Below are the code and all the weights of a small trained network. Each question names an input and a target symbol and asks about switching units off, where a switched-off unit gives its printed mean instead of its output.

import numpy as np


def w(rows, s, z=0):
    codes = np.array(rows[::2]) - 128.0
    scale = np.full(codes.shape[1], s)
    scale[-1] = z or s
    return codes * scale


def norm(h):
    return h / np.sqrt((h * h).mean(-1, keepdims=True) + 1e-5)


def f(y):
    return y / 2 * (1 + np.tanh(0.7978845608 * (y + 0.044715 * y**3)))


def softmax(a):
    e = np.exp(a - a.max(-1, keepdims=True))
    return e / e.sum(-1, keepdims=True)


def log_softmax(a):
    a = a - a.max(-1, keepdims=True)
    return a - np.log(np.exp(a).sum(-1, keepdims=True))


def net(x, mask):
    ids = ['αβγδτφ'.index(c) for c in x.split()]
    T = len(ids)
    res = E[ids] + P[:T]
    u = 0
    for l in range(3):
        r = norm(res)
        for j in range(3):
            rows = slice(4 * j, 4 * j + 4)
            q, k, v = (r @ M[l][rows].T for M in (Q, K, V))
            z = softmax(np.where(np.tri(T) > 0, q @ k.T / 4**0.5, -1e9)) @ v
            o = O[l][rows]
            res = res + np.where(mask[u + j], z, o[:, -1]) @ o[:, :-1]
        u += 3
        y = f(norm(res) @ A[l][:, :-1].T + A[l][:, -1])
        res = res + np.where(mask[u : u + 4], y, B[l][:, -1]) @ B[l][:, :-1]
        u += 4
    return log_softmax(norm(res)[-1] @ U[:, :-1].T + U[:, -1])


Q, K, V, O, A, B = {}, {}, {}, {}, {}, {}
E = w([
[103,12,148,159],'α',
[78,40,128,162],'β',
[108,39,147,191],'γ',
[106,9,137,133],'δ',
[57,124,144,243],'τ',
[182,178,89,183],'φ',
],0.011)
P = w([
[178,149,111,48],'0',
[122,192,143,115],'1',
[79,122,23,145],'2',
[240,28,183,79],'3',
[123,190,162,115],'4',
[91,121,41,157],'5',
[240,35,174,101],'6',
[123,192,180,116],'7',
[95,122,51,153],'8',
[249,50,168,125],'9',
[124,203,206,112],'10',
[98,122,59,146],'11',
[245,81,162,148],'12',
[112,206,241,106],'13',
],0.013)
Q[0] = w([
[116,180,118,133],'L0H1',
[196,106,147,152],'L0H1',
[185,92,177,170],'L0H1',
[34,155,54,5],'L0H1',
[170,161,136,93],'L0H2',
[79,105,183,222],'L0H2',
[144,64,112,160],'L0H2',
[146,112,64,101],'L0H2',
[184,138,88,62],'L0H3',
[117,108,172,100],'L0H3',
[165,68,132,107],'L0H3',
[105,135,110,104],'L0H3',
],0.018)
K[0] = w([
[167,119,119,185],'L0H1',
[121,204,183,76],'L0H1',
[104,166,218,120],'L0H1',
[108,75,6,153],'L0H1',
[105,180,192,115],'L0H2',
[169,96,106,196],'L0H2',
[121,69,106,143],'L0H2',
[105,98,126,94],'L0H2',
[122,98,99,63],'L0H3',
[193,139,183,76],'L0H3',
[160,61,187,75],'L0H3',
[96,159,121,102],'L0H3',
],0.016)
V[0] = w([
[129,170,102,121],'L0H1',
[206,101,136,234],'L0H1',
[2,159,109,67],'L0H1',
[120,27,130,127],'L0H1',
[59,63,180,127],'L0H2',
[61,136,208,155],'L0H2',
[150,128,146,166],'L0H2',
[158,88,74,146],'L0H2',
[96,158,169,99],'L0H3',
[114,140,70,181],'L0H3',
[115,155,126,117],'L0H3',
[166,95,73,197],'L0H3',
],0.0095)
O[0] = w([
[186,111,148,168,62],'L0H1',
[108,214,254,128,223],'L0H1',
[98,83,32,209,132],'L0H1',
[13,167,70,79,192],'L0H1',
[147,50,114,171,218],'L0H2',
[83,89,160,232,110],'L0H2',
[151,148,166,167,170],'L0H2',
[178,112,80,82,254],'L0H2',
[36,67,153,35,84],'L0H3',
[151,120,75,82,166],'L0H3',
[98,100,94,173,85],'L0H3',
[229,160,105,136,227],'L0H3',
],0.0057,0.0035)
A[0] = w([
[40,112,122,19,123],'L0N1',
[36,254,99,254,106],'L0N2',
[103,218,87,62,5],'L0N3',
[80,153,188,227,148],'L0N4',
],0.0087,0.0018)
B[0] = w([
[155,79,203,140,183],'L0N1',
[40,100,121,3,253],'L0N2',
[186,108,115,72,137],'L0N3',
[160,2,151,119,219],'L0N4',
],0.0082,0.0048)
Q[1] = w([
[157,67,125,57],'L1H1',
[177,180,146,62],'L1H1',
[167,110,86,84],'L1H1',
[89,128,240,219],'L1H1',
[115,126,85,145],'L1H2',
[19,124,129,165],'L1H2',
[68,127,182,84],'L1H2',
[88,155,92,153],'L1H2',
[174,122,160,196],'L1H3',
[79,78,199,141],'L1H3',
[129,140,193,100],'L1H3',
[203,164,7,132],'L1H3',
],0.011)
K[1] = w([
[116,78,68,112],'L1H1',
[142,72,164,68],'L1H1',
[85,103,79,48],'L1H1',
[117,129,165,245],'L1H1',
[72,129,110,106],'L1H2',
[73,161,159,151],'L1H2',
[169,166,167,107],'L1H2',
[73,164,135,117],'L1H2',
[108,94,165,132],'L1H3',
[65,155,74,77],'L1H3',
[119,100,35,94],'L1H3',
[223,14,184,242],'L1H3',
],0.013)
V[1] = w([
[135,91,127,168],'L1H1',
[210,189,95,132],'L1H1',
[127,124,114,90],'L1H1',
[168,156,198,208],'L1H1',
[188,108,179,130],'L1H2',
[53,171,215,183],'L1H2',
[117,154,65,192],'L1H2',
[254,49,102,142],'L1H2',
[35,136,126,95],'L1H3',
[96,134,132,128],'L1H3',
[148,141,69,129],'L1H3',
[141,107,123,140],'L1H3',
],0.0083)
O[1] = w([
[110,99,141,123,169],'L1H1',
[117,54,84,116,37],'L1H1',
[130,163,94,214,146],'L1H1',
[142,77,124,2,51],'L1H1',
[128,204,66,202,180],'L1H2',
[99,157,66,90,53],'L1H2',
[156,216,139,42,52],'L1H2',
[110,197,184,186,253],'L1H2',
[72,127,155,61,177],'L1H3',
[110,135,136,75,133],'L1H3',
[164,199,164,92,115],'L1H3',
[164,120,115,121,142],'L1H3',
],0.005)
A[1] = w([
[231,188,125,103,163],'L1N1',
[74,171,222,139,147],'L1N2',
[166,254,150,253,3],'L1N3',
[221,165,59,163,9],'L1N4',
],0.0087,0.0031)
B[1] = w([
[1,169,180,188,184],'L1N1',
[135,129,125,208,254],'L1N2',
[103,69,159,8,198],'L1N3',
[78,30,107,156,157],'L1N4',
],0.0085,0.0033)
Q[2] = w([
[45,179,145,200],'L2H1',
[89,131,117,72],'L2H1',
[193,54,81,177],'L2H1',
[161,108,167,106],'L2H1',
[58,75,83,167],'L2H2',
[40,95,119,179],'L2H2',
[146,173,124,134],'L2H2',
[105,77,104,182],'L2H2',
[79,116,163,231],'L2H3',
[136,121,86,45],'L2H3',
[169,101,76,94],'L2H3',
[167,10,173,108],'L2H3',
],0.013)
K[2] = w([
[109,81,183,94],'L2H1',
[177,116,134,118],'L2H1',
[128,69,64,111],'L2H1',
[82,198,108,118],'L2H1',
[159,137,9,53],'L2H2',
[166,80,78,84],'L2H2',
[81,160,169,113],'L2H2',
[78,133,22,113],'L2H2',
[111,131,184,173],'L2H3',
[120,79,34,95],'L2H3',
[158,111,90,117],'L2H3',
[195,41,129,189],'L2H3',
],0.016)
V[2] = w([
[101,84,152,119],'L2H1',
[90,111,138,129],'L2H1',
[76,160,92,80],'L2H1',
[68,90,37,164],'L2H1',
[170,181,152,116],'L2H2',
[35,148,107,154],'L2H2',
[114,75,25,87],'L2H2',
[126,197,111,139],'L2H2',
[57,129,242,123],'L2H3',
[39,32,97,154],'L2H3',
[181,3,215,126],'L2H3',
[239,179,188,158],'L2H3',
],0.0064)
O[2] = w([
[165,150,136,124,160],'L2H1',
[199,175,121,96,153],'L2H1',
[151,178,71,139,104],'L2H1',
[113,255,115,53,168],'L2H1',
[203,151,152,104,69],'L2H2',
[67,80,154,73,180],'L2H2',
[101,8,136,153,177],'L2H2',
[132,119,148,86,104],'L2H2',
[124,148,159,31,206],'L2H3',
[199,204,110,77,168],'L2H3',
[13,224,53,73,254],'L2H3',
[12,50,100,77,169],'L2H3',
],0.0054,0.0076)
A[2] = w([
[195,132,31,205,97],'L2N1',
[126,78,170,251,2],'L2N2',
[247,129,152,108,103],'L2N3',
[143,59,61,141,114],'L2N4',
],0.014,0.0082)
B[2] = w([
[4,153,122,209,150],'L2N1',
[115,116,171,177,184],'L2N2',
[171,106,113,80,142],'L2N3',
[143,178,96,109,255],'L2N4',
],0.029,0.0029)
U = w([
[82,185,75,210,91],'α',
[154,157,83,84,203],'β',
[57,10,126,43,88],'γ',
[210,69,159,91,224],'δ',
[97,254,216,77,4],'τ',
[165,58,144,225,225],'φ',
],0.0096,0.0046)

Each question gives the input, a string of symbols that net reads in full, and the target symbol t.
The units are the heads (4 rows each of Q, K, V and O) and the neurons (one row each of A and B). Each row of codes is followed by its name. A weight is (code - 128) times the scale printed after its matrix; where a second scale follows, it is the last column's (O, A, B and U).
mask holds one flag per unit, layer by layer, with each layer's heads first. A switched-off unit (its flag False) gives its mean, the last column of its rows in O or B, instead of its output. The means were averaged over made-up inputs and are rounded, as every weight is.
A unit's drop is (log p(t) with every unit on - log p(t) with that unit switched off) / (log p(t) with every unit on - log p(t) with every unit switched off).
The circuit of an input: a set's keep is (log p(t) with only the set's units on - log p(t) with every unit switched off) / (log p(t) with every unit on - log p(t) with every unit switched off). Starting from the 12 units with the biggest drops (on a tie, the unit counted first), units are removed one at a time, each time the one whose removal leaves the highest keep (on an exact tie, the one counted first), for as long as the keep stays at least 0.8.
circuit, biggest first: the units of the circuit, biggest drop first
unit that matters most: the unit with the biggest drop
k most important neurons: the k neurons with the biggest drops, biggest first
drop of u: that unit's drop, to one decimal
input β δ α φ γ τ β, target τ: unit that matters most : L0H1
input δ φ α δ γ, target φ: 2 most important neurons : [L1N2; L1N3]
input δ δ β β τ, target γ: circuit, biggest first : [L0N2; L0N4]
input τ α τ τ τ δ φ φ γ τ τ γ, target β: 2 most important neurons : [L2N4; L0N2]
input α α δ γ γ, target φ: circuit, biggest first : [L0H2; L0N2; L2N2; L2H2]
input τ γ α, target α: circuit, biggest first : [L0N2; L2H3]
input φ γ τ β, target τ: 2 most important neurons : [L0N4; L1N4]
input δ δ φ α γ α, target β: 3 most important neurons : [L0N1; L2N4; L2N1]
input δ α α τ δ α α β τ, target β: 2 most important neurons : [L0N2; L1N1]
input φ α φ τ φ α τ τ τ φ φ α γ, target δ: circuit, biggest first : [L0H1; L2N3]
input γ δ φ α τ τ φ γ τ τ τ φ, target γ: 2 most important neurons : [L1N1; L1N4]
input δ τ τ φ δ δ φ, target β: 4 most important neurons : [L1N3; L0N2; L2N4; L0N4]
input δ τ φ δ τ τ δ δ τ γ τ φ β, target φ: 2 most important neurons : [L0N2; L2N2]
input τ τ β τ, target φ: circuit, biggest first : [L0N2]
input φ γ τ τ, target τ: circuit, biggest first : [L0H1; L2H2]
input φ φ τ α α τ β τ β, target β: 3 most important neurons : [L2N4; L0N2; L2N2]
input α δ τ φ, target β: 4 most important neurons : [L1N3; L0N2; L0N4; L2N4]
input τ β δ α β τ τ α τ φ δ δ τ γ, target γ: 3 most important neurons : [L2N4; L0N4; L0N2]
input α φ α β δ α τ τ δ, target β: 2 most important neurons : [L2N4; L0N1]
input τ φ β τ φ α β τ β δ τ δ γ δ, target φ: 3 most important neurons : [L1N2; L0N2; L1N3]
input τ τ φ α τ δ τ β β, target β: 2 most important neurons : [L2N4; L0N1]
input τ δ γ φ β τ β β φ φ φ τ τ, target δ: 2 most important neurons : [L2N3; L0N2]
input α δ β τ γ τ τ β β γ, target α: unit that matters most : L0H1
input β τ γ δ, target φ: drop of L0N2 : 0.2
input α α τ α γ φ φ α τ γ β τ φ, target α: drop of L2H1 : 0.1
input δ δ τ τ γ α α τ τ δ φ β γ, target δ: drop of L1N4 : 0.0
input δ φ γ β δ δ α α, target φ: unit that matters most : L0H2
input τ δ τ φ α φ γ α τ δ τ γ, target β: drop of L1H2 : 0.2
